Below is a small trained network, with its code and all its weights. Each question gives an input and a class and asks what happens when units are switched off, that is, made to give their printed mean instead of their output.

import numpy as np


def w(rows, s, z=0):
    codes = np.array(rows[::2]) - 128.0
    scale = np.full(codes.shape[1], s)
    scale[-1] = z or s
    return codes * scale


def norm(h):
    return h / np.sqrt((h * h).mean(-1, keepdims=True) + 1e-5)


def f(y):
    return y / 2 * (1 + np.tanh(0.7978845608 * (y + 0.044715 * y**3)))


def log_softmax(a):
    a = a - a.max(-1, keepdims=True)
    return a - np.log(np.exp(a).sum(-1, keepdims=True))


def net(x, mask):
    res = np.array(x, float).reshape(1, 6) / 4 @ E
    u = 0
    for l in range(4):
        y = f(norm(res) @ A[l][:, :-1].T + A[l][:, -1])
        res = res + np.where(mask[u : u + 9], y, B[l][:, -1]) @ B[l][:, :-1]
        u += 9
    return log_softmax(norm(res)[-1] @ U[:, :-1].T + U[:, -1])


A, B = {}, {}
E = w([
[129,123,121,123,124,125,118],'x0',
[158,163,85,156,255,79,109],'x1',
[133,108,107,110,114,112,90],'x2',
[189,37,75,119,140,99,199],'x3',
[101,127,120,111,137,127,139],'x4',
[126,214,54,194,75,105,126],'x5',
],0.0063)
A[0] = w([
[49,142,68,106,25,67,125,122],'L0N1',
[161,154,136,90,242,115,48,86],'L0N2',
[127,141,155,23,112,177,125,197],'L0N3',
[89,110,157,112,180,87,180,97],'L0N4',
[205,162,87,68,111,121,50,252],'L0N5',
[116,209,108,151,63,102,151,174],'L0N6',
[136,188,53,196,201,79,135,100],'L0N7',
[131,103,188,114,29,132,153,19],'L0N8',
[144,158,121,67,255,147,133,86],'L0N9',
],0.0057,0.0019)
B[0] = w([
[151,146,123,186,144,176,128,234],'L0N1',
[15,104,147,200,123,77,203,216],'L0N2',
[58,160,226,99,49,64,173,222],'L0N3',
[162,90,90,158,49,91,56,157],'L0N4',
[88,164,203,134,119,145,214,187],'L0N5',
[2,66,134,125,43,140,83,243],'L0N6',
[170,137,130,54,86,84,66,254],'L0N7',
[135,180,73,111,214,136,129,220],'L0N8',
[80,87,182,124,127,124,126,210],'L0N9',
],0.0053,0.0027)
A[1] = w([
[125,171,87,137,153,118,149,111],'L1N1',
[167,138,106,144,135,170,156,123],'L1N2',
[153,108,90,160,83,93,177,66],'L1N3',
[170,137,91,174,104,122,135,125],'L1N4',
[94,155,154,171,235,147,78,26],'L1N5',
[100,188,122,106,169,98,169,155],'L1N6',
[139,95,190,254,147,128,117,255],'L1N7',
[144,71,82,111,74,156,134,105],'L1N8',
[124,129,138,40,111,115,183,145],'L1N9',
],0.0077,0.0022)
B[1] = w([
[186,134,81,96,76,146,106,130],'L1N1',
[99,104,172,147,86,110,125,117],'L1N2',
[77,51,112,70,182,66,119,192],'L1N3',
[84,143,124,122,128,132,241,158],'L1N4',
[91,108,166,143,84,31,179,174],'L1N5',
[130,113,132,130,96,154,101,170],'L1N6',
[80,89,116,82,131,138,85,221],'L1N7',
[65,79,124,174,135,170,181,228],'L1N8',
[255,111,138,205,105,96,76,254],'L1N9',
],0.0071,0.0026)
A[2] = w([
[206,3,151,52,180,128,223,170],'L2N1',
[209,156,5,63,186,108,201,63],'L2N2',
[171,144,10,165,108,103,229,141],'L2N3',
[199,176,213,77,173,180,16,225],'L2N4',
[96,242,151,162,205,71,86,143],'L2N5',
[155,118,123,124,252,142,48,5],'L2N6',
[179,102,90,110,203,26,142,126],'L2N7',
[80,240,67,128,117,156,86,165],'L2N8',
[101,185,126,136,213,131,60,97],'L2N9',
],0.0057,0.0023)
B[2] = w([
[172,209,94,214,136,150,113,254],'L2N1',
[66,128,254,74,86,111,78,143],'L2N2',
[121,76,122,27,108,147,97,166],'L2N3',
[124,135,115,82,94,113,227,164],'L2N4',
[202,65,69,133,147,79,176,164],'L2N5',
[106,120,131,169,177,125,94,118],'L2N6',
[107,134,157,69,98,179,45,178],'L2N7',
[182,154,141,160,145,111,88,186],'L2N8',
[115,131,79,155,169,117,201,129],'L2N9',
],0.0078,0.006)
A[3] = w([
[90,130,135,162,117,143,100,62],'L3N1',
[159,73,126,152,112,95,126,43],'L3N2',
[184,116,63,176,81,194,154,185],'L3N3',
[78,38,175,145,215,118,115,173],'L3N4',
[106,124,254,31,138,107,177,166],'L3N5',
[93,90,69,203,106,19,135,133],'L3N6',
[56,76,58,81,82,160,248,1],'L3N7',
[158,175,195,25,98,137,207,50],'L3N8',
[151,99,131,113,234,146,75,38],'L3N9',
],0.0083,0.0024)
B[3] = w([
[82,159,164,136,113,170,101,141],'L3N1',
[145,138,111,169,110,123,160,144],'L3N2',
[102,95,143,145,126,117,174,255],'L3N3',
[80,168,174,142,155,148,130,191],'L3N4',
[130,54,123,90,131,64,152,213],'L3N5',
[165,135,105,106,146,151,142,217],'L3N6',
[176,154,101,55,197,177,127,197],'L3N7',
[138,104,70,109,101,138,8,177],'L3N8',
[167,171,158,119,147,183,81,155],'L3N9',
],0.011,0.0052)
U = w([
[102,45,126,18,38,77,51,251],'0',
[185,46,165,250,104,178,226,127],'1',
[7,96,223,110,214,40,231,110],'2',
[151,203,220,168,242,216,41,99],'3',
[4,222,153,188,13,210,124,15],'4',
[138,101,49,41,180,255,221,81],'5',
[208,234,19,149,160,43,159,74],'6',
],0.013,0.0023)

Each question gives the input, the list of numbers given to net, and the class t.
The units are the neurons (one row each of A and B). Each row of codes is followed by its name. A weight is (code - 128) times the scale printed after its matrix; where a second scale follows, it is the last column's (A, B and U).
mask holds one flag per neuron, layer by layer. A switched-off neuron (its flag False) gives its mean, the last column of its row in B, instead of its output. The means were averaged over made-up inputs and are rounded, as every weight is.
A unit's drop is (log p(t) with every unit on - log p(t) with that unit switched off) / (log p(t) with every unit on - log p(t) with every unit switched off).
The circuit of an input: a set's keep is (log p(t) with only the set's units on - log p(t) with every unit switched off) / (log p(t) with every unit on - log p(t) with every unit switched off). Starting from the 12 units with the biggest drops (on a tie, the unit counted first), units are removed one at a time, each time the one whose removal leaves the highest keep (on an exact tie, the one counted first), for as long as the keep stays at least 0.8.
circuit, biggest first: the units of the circuit, biggest drop first
unit that matters most: the unit with the biggest drop
k most important neurons: the k neurons with the biggest drops, biggest first
top k neurons in layer l: the k neurons of layer l with the biggest drops, biggest first
drop of u: that unit's drop, to one decimal
input [-5,-5,-1,4,5,2], class 5: circuit, biggest first : L3N7
input [-5,-4,7,1,5,8], class 5: 3 most important neurons : L3N7, L2N1, L1N4
input [-2,0,8,3,0,-3], class 1: circuit, biggest first : L2N1, L3N3
input [-7,1,-2,-8,2,3], class 6: top 3 neurons in layer 3 : L3N6, L3N4, L3N3
input [-6,0,-6,8,2,4], class 5: 2 most important neurons : L1N8, L3N7
input [-8,1,5,6,-7,0], class 3: 3 most important neurons : L2N1, L2N7, L2N2
input [4,3,6,1,-1,1], class 0: 3 most important neurons : L2N7, L0N7, L1N8
input [-7,4,0,6,-2,0], class 3: top 2 neurons in layer 2 : L2N1, L2N4
input [-5,-5,4,1,5,1], class 5: 4 most important neurons : L2N1, L3N7, L0N1, L1N8
input [-3,1,0,-5,-7,3], class 6: 2 most important neurons : L2N5, L1N8
input [-8,1,4,6,-6,-6], class 3: top 2 neurons in layer 3 : L3N9, L3N5
input [4,2,8,-2,3,-8], class 2: 2 most important neurons : L0N2, L3N4
input [4,-3,-6,-7,-1,0], class 0: 3 most important neurons : L2N1, L2N4, L1N8
input [-2,-1,-7,8,0,-8], class 1: circuit, biggest first : L2N1
input [-3,-1,1,6,-5,6], class 5: 2 most important neurons : L1N8, L3N7
input [1,-1,-7,1,-2,4], class 5: 2 most important neurons : L0N6, L3N7
input [-6,-6,8,1,-8,5], class 5: 2 most important neurons : L3N7, L2N1
input [6,8,-1,8,-3,2], class 0: drop of L2N7 : 0.1
input [3,3,-4,-7,-3,4], class 6: drop of L2N5 : 0.5
input [7,-1,-7,8,5,-6], class 1: drop of L2N1 : 0.3
input [0,-1,7,2,2,0], class 1: unit that matters most : L0N5
input [-5,1,3,3,8,-3], class 3: top 3 neurons in layer 2 : L2N7, L2N4, L2N5
input [-5,7,-2,1,5,5], class 0: top 2 neurons in layer 2 : L2N2, L2N1
